Below is a small trained network, with its code and all its weights. Each question gives an input and a class and asks what happens when units are switched off, that is, made to give their printed mean instead of their output.

import numpy as np


def w(rows, s, z=0):
    codes = np.array(rows[::2]) - 128.0
    scale = np.full(codes.shape[1], s)
    scale[-1] = z or s
    return codes * scale


def f(y):
    return y / 2 * (1 + np.tanh(0.7978845608 * (y + 0.044715 * y**3)))


def log_softmax(a):
    a = a - a.max(-1, keepdims=True)
    return a - np.log(np.exp(a).sum(-1, keepdims=True))


def net(x, mask):
    res = np.array(x, float).reshape(1, 5) / 4 @ E
    y = f(res @ A[0][:, :-1].T + A[0][:, -1])
    res = res + np.where(mask, y, B[0][:, -1]) @ B[0][:, :-1]
    return log_softmax(res[-1] @ U[:, :-1].T + U[:, -1])


A, B = {}, {}
E = w([
[127,128,128],'x0',
[129,5,111],'x1',
[128,129,128],'x2',
[234,121,150],'x3',
[152,144,41],'x4',
],0.011)
A[0] = w([
[109,145,239,201],'N1',
[127,129,128,137],'N2',
[127,131,126,120],'N3',
[128,129,130,114],'N4',
[126,122,129,112],'N5',
[120,113,133,103],'N6',
[128,125,128,125],'N7',
[140,30,54,48],'N8',
[131,120,127,138],'N9',
[124,118,131,99],'N10',
[128,127,128,114],'N11',
[252,122,156,225],'N12',
[127,129,128,140],'N13',
[128,128,129,109],'N14',
[131,129,130,95],'N15',
[145,164,28,129],'N16',
[131,128,134,98],'N17',
[128,128,128,110],'N18',
[129,106,129,162],'N19',
[127,130,137,116],'N20',
[108,18,143,137],'N21',
[125,133,135,137],'N22',
[128,129,128,138],'N23',
[128,128,128,122],'N24',
[128,129,131,111],'N25',
[127,128,132,113],'N26',
[128,124,128,136],'N27',
[140,150,97,102],'N28',
[138,68,109,209],'N29',
[128,129,129,117],'N30',
[124,135,147,134],'N31',
[133,103,96,102],'N32',
[206,70,149,3],'N33',
[130,118,126,163],'N34',
[127,124,129,106],'N35',
[128,129,128,134],'N36',
[132,129,138,92],'N37',
[132,129,137,97],'N38',
[197,144,174,86],'N39',
[123,136,138,146],'N40',
[122,140,144,156],'N41',
[106,63,188,132],'N42',
[87,140,106,199],'N43',
[108,103,134,95],'N44',
],0.022,0.0047)
B[0] = w([
[107,76,42,224],'N1',
[126,127,127,129],'N2',
[128,124,128,127],'N3',
[131,127,128,126],'N4',
[133,134,129,127],'N5',
[141,141,134,133],'N6',
[129,130,128,128],'N7',
[62,157,38,233],'N8',
[128,136,126,132],'N9',
[138,136,131,128],'N10',
[130,129,128,126],'N11',
[255,110,97,255],'N12',
[126,126,127,130],'N13',
[131,128,128,125],'N14',
[136,128,130,124],'N15',
[119,99,205,210],'N16',
[138,127,129,125],'N17',
[130,128,129,126],'N18',
[125,151,129,148],'N19',
[135,123,125,128],'N20',
[111,190,214,237],'N21',
[128,121,124,131],'N22',
[126,127,128,129],'N23',
[129,128,128,127],'N24',
[132,126,128,126],'N25',
[134,127,127,126],'N26',
[128,131,127,130],'N27',
[136,126,159,148],'N28',
[90,186,114,203],'N29',
[130,127,128,126],'N30',
[135,116,117,137],'N31',
[116,136,106,154],'N32',
[150,232,66,197],'N33',
[122,138,125,138],'N34',
[133,132,129,126],'N35',
[127,127,128,129],'N36',
[142,124,129,126],'N37',
[141,125,129,126],'N38',
[159,78,169,188],'N39',
[126,117,120,135],'N40',
[125,113,115,141],'N41',
[173,191,186,200],'N42',
[98,112,94,169],'N43',
[151,148,145,145],'N44',
],0.08,0.016)
U = w([
[109,138,2,253],'0',
[166,38,92,14],'1',
[67,32,227,176],'2',
[198,80,228,150],'3',
[105,168,247,217],'4',
[172,184,177,9],'5',
[32,141,117,23],'6',
],0.0051,0.0069)

Each question gives the input, the list of numbers given to net, and the class t.
The units are the neurons (one row each of A and B). Each row of codes is followed by its name. A weight is (code - 128) times the scale printed after its matrix; where a second scale follows, it is the last column's (A, B and U).
mask holds one flag per neuron, in row order. A switched-off neuron (its flag False) gives its mean, the last column of its row in B, instead of its output. The means were averaged over made-up inputs and are rounded, as every weight is.
A unit's drop is (log p(t) with every unit on - log p(t) with that unit switched off) / (log p(t) with every unit on - log p(t) with every unit switched off).
The circuit of an input: a set's keep is (log p(t) with only the set's units on - log p(t) with every unit switched off) / (log p(t) with every unit on - log p(t) with every unit switched off). Starting from the 12 units with the biggest drops (on a tie, the unit counted first), units are removed one at a time, each time the one whose removal leaves the highest keep (on an exact tie, the one counted first), for as long as the keep stays at least 0.8.
units of the circuit, in order: the units of the circuit, biggest drop first
unit that matters most: the unit with the biggest drop
top k neurons: the k neurons with the biggest drops, biggest first
drop of u: that unit's drop, to one decimal
input [-8,1,7,-3,-8], class 4: units of the circuit, in order : [N42 N12]
input [6,0,-5,7,-8], class 1: unit that matters most : N1
input [2,-6,2,1,-4], class 1: top 3 neurons : [N8 N33 N29]
input [-2,8,7,-1,5], class 6: units of the circuit, in order : [N8 N21 N12]
input [-1,-8,-2,1,-6], class 1: top 3 neurons : [N8 N33 N39]
input [-7,4,-4,7,-1], class 5: top 2 neurons : [N1 N21]
input [6,1,-3,-5,0], class 4: units of the circuit, in order : [N1 N12]
input [7,1,7,5,0], class 5: top 3 neurons : [N1 N8 N33]
input [6,5,6,-3,0], class 4: top 2 neurons : [N21 N1]
input [2,-5,2,0,1], class 2: top 3 neurons : [N12 N8 N33]
input [-8,2,4,5,-2], class 5: top 2 neurons : [N33 N8]
input [-8,0,-8,8,-4], class 1: top 3 neurons : [N39 N12 N8]
input [0,4,6,-8,1], class 6: top 4 neurons : [N8 N43 N12 N16]
input [6,5,-7,0,-6], class 4: units of the circuit, in order : [N21]
input [-5,4,0,0,7], class 6: top 4 neurons : [N16 N12 N8 N1]
input [2,7,-4,-1,-5], class 4: top 2 neurons : [N21 N12]
input [-5,-4,6,-7,1], class 2: top 2 neurons : [N8 N12]
input [-8,5,-2,1,-4], class 5: top 2 neurons : [N33 N16]
input [-5,6,-7,4,0], class 5: top 3 neurons : [N21 N1 N42]
input [6,-3,7,8,-7], class 1: unit that matters most : N39
input [3,-7,3,1,-1], class 1: top 2 neurons : [N8 N33]
input [-2,-5,8,3,1], class 3: drop of N8 : 0.5
input [6,-5,6,4,5], class 3: drop of N7 : 0.0
input [0,2,5,-1,3], class 6: drop of N12 : 0.7
input [8,-6,0,0,5], class 2: drop of N33 : 0.1
